Below is a small trained network, with its code and all its weights. Each question gives an input and a class and asks what happens when units are switched off, that is, made to give their printed mean instead of their output.

import numpy as np


def w(rows, s, z=0):
    codes = np.array(rows[::2]) - 128.0
    scale = np.full(codes.shape[1], s)
    scale[-1] = z or s
    return codes * scale


def f(y):
    return y / 2 * (1 + np.tanh(0.7978845608 * (y + 0.044715 * y**3)))


def log_softmax(a):
    a = a - a.max(-1, keepdims=True)
    return a - np.log(np.exp(a).sum(-1, keepdims=True))


def net(x, mask):
    res = np.array(x, float).reshape(1, 8) / 4 @ E
    y = f(res @ A[0][:, :-1].T + A[0][:, -1])
    res = res + np.where(mask, y, B[0][:, -1]) @ B[0][:, :-1]
    return log_softmax(res[-1] @ U[:, :-1].T + U[:, -1])


A, B = {}, {}
E = w([
[157,182,142,119,140,212,41,188,75,180,149,165],'x0',
[20,96,113,185,106,148,58,192,110,84,105,125],'x1',
[113,208,179,144,75,162,154,114,172,141,220,118],'x2',
[2,115,114,88,230,115,201,176,48,199,105,193],'x3',
[150,166,109,158,193,101,132,85,116,109,88,152],'x4',
[129,138,242,141,64,144,131,128,36,150,57,25],'x5',
[167,186,104,68,201,165,112,40,181,144,115,156],'x6',
[116,119,169,187,58,129,235,217,206,171,103,80],'x7',
],0.0089)
A[0] = w([
[174,125,147,109,176,99,74,43,121,129,110,123,151],'N0',
[105,129,125,81,138,119,126,207,77,180,70,88,85],'N1',
[158,159,95,152,198,97,202,98,167,124,12,121,147],'N2',
[63,160,169,179,123,153,73,165,39,104,80,106,60],'N3',
[154,165,219,125,77,90,238,76,137,200,95,38,94],'N4',
[60,16,99,122,199,36,201,149,103,120,103,150,108],'N5',
[189,129,84,72,174,98,82,14,83,72,97,110,145],'N6',
[60,134,116,79,254,151,154,88,63,197,133,255,196],'N7',
[108,109,91,113,143,112,85,90,121,135,120,202,112],'N8',
[154,107,70,89,158,95,206,111,175,111,164,109,207],'N9',
[112,104,165,89,139,171,131,222,57,238,71,148,65],'N10',
[99,47,79,99,179,95,82,156,142,124,148,135,5],'N11',
],0.009,0.0016)
B[0] = w([
[144,111,107,24,152,152,106,95,165,174,197,160,183],'N0',
[119,98,153,152,119,68,200,133,111,204,84,179,182],'N1',
[93,67,209,209,106,103,69,49,97,141,82,189,185],'N2',
[102,138,219,187,34,159,167,215,43,86,89,116,197],'N3',
[96,183,141,109,72,158,176,217,88,55,110,24,204],'N4',
[67,93,191,204,58,158,110,154,70,106,50,89,208],'N5',
[150,135,44,15,202,128,118,77,213,171,248,141,216],'N6',
[187,255,80,69,125,182,161,163,155,69,166,16,250],'N7',
[135,205,148,124,123,79,156,145,113,119,154,125,176],'N8',
[73,170,145,200,55,98,79,136,83,160,74,107,177],'N9',
[101,67,126,161,163,105,54,36,222,124,178,213,211],'N10',
[124,130,190,147,54,137,161,133,87,109,141,105,169],'N11',
],0.0084,0.02)
U = w([
[172,227,152,98,119,130,142,162,89,120,109,22,124],'0',
[118,2,201,186,112,77,101,105,62,146,34,172,14],'1',
[214,172,100,60,222,123,102,86,232,200,209,213,248],'2',
],0.0081,0.0012)

Each question gives the input, the list of numbers given to net, and the class t.
The units are the neurons (one row each of A and B). Each row of codes is followed by its name. A weight is (code - 128) times the scale printed after its matrix; where a second scale follows, it is the last column's (A, B and U).
mask holds one flag per neuron, in row order. A switched-off neuron (its flag False) gives its mean, the last column of its row in B, instead of its output. The means were averaged over made-up inputs and are rounded, as every weight is.
A unit's drop is (log p(t) with every unit on - log p(t) with that unit switched off) / (log p(t) with every unit on - log p(t) with every unit switched off).
unit that matters most: the unit with the biggest drop
top k neurons: the k neurons with the biggest drops, biggest first
drop of u: that unit's drop, to one decimal
input [-3,4,3,5,-4,0,-2,-2], class 1: unit that matters most	N4
input [0,2,-1,5,2,-3,7,-3], class 0: top 2 neurons	N7; N10
input [-7,6,8,-6,4,-6,3,4], class 1: top 2 neurons	N7; N6
input [2,-5,-3,1,-6,-7,0,-3], class 0: top 4 neurons	N10; N7; N9; N11
input [-3,3,4,-1,-3,-8,2,3], class 1: top 4 neurons	N7; N6; N4; N9
input [-8,1,6,5,6,1,0,5], class 1: top 2 neurons	N7; N2
input [-5,-1,-6,-1,-2,-7,2,-2], class 0: top 4 neurons	N5; N9; N10; N11
input [1,-5,-3,5,5,-1,0,-3], class 2: top 2 neurons	N6; N4
input [-8,-2,-2,5,4,-7,4,-5], class 0: top 2 neurons	N7; N5
input [6,0,-8,-4,-6,0,8,7], class 2: top 2 neurons	N5; N3
input [8,2,6,2,5,-2,-4,8], class 1: top 2 neurons	N7; N6
input [-1,-7,-7,3,-5,-7,4,1], class 0: drop of N7	0.3
input [-5,-8,4,0,-6,4,5,-7], class 2: drop of N6	0.6
input [8,8,7,-2,-7,7,3,-4], class 1: drop of N7	0.4
input [1,4,-8,3,-5,6,0,-2], class 1: drop of N2	0.0
input [4,3,-8,-4,-6,6,4,-5], class 2: unit that matters most	N6
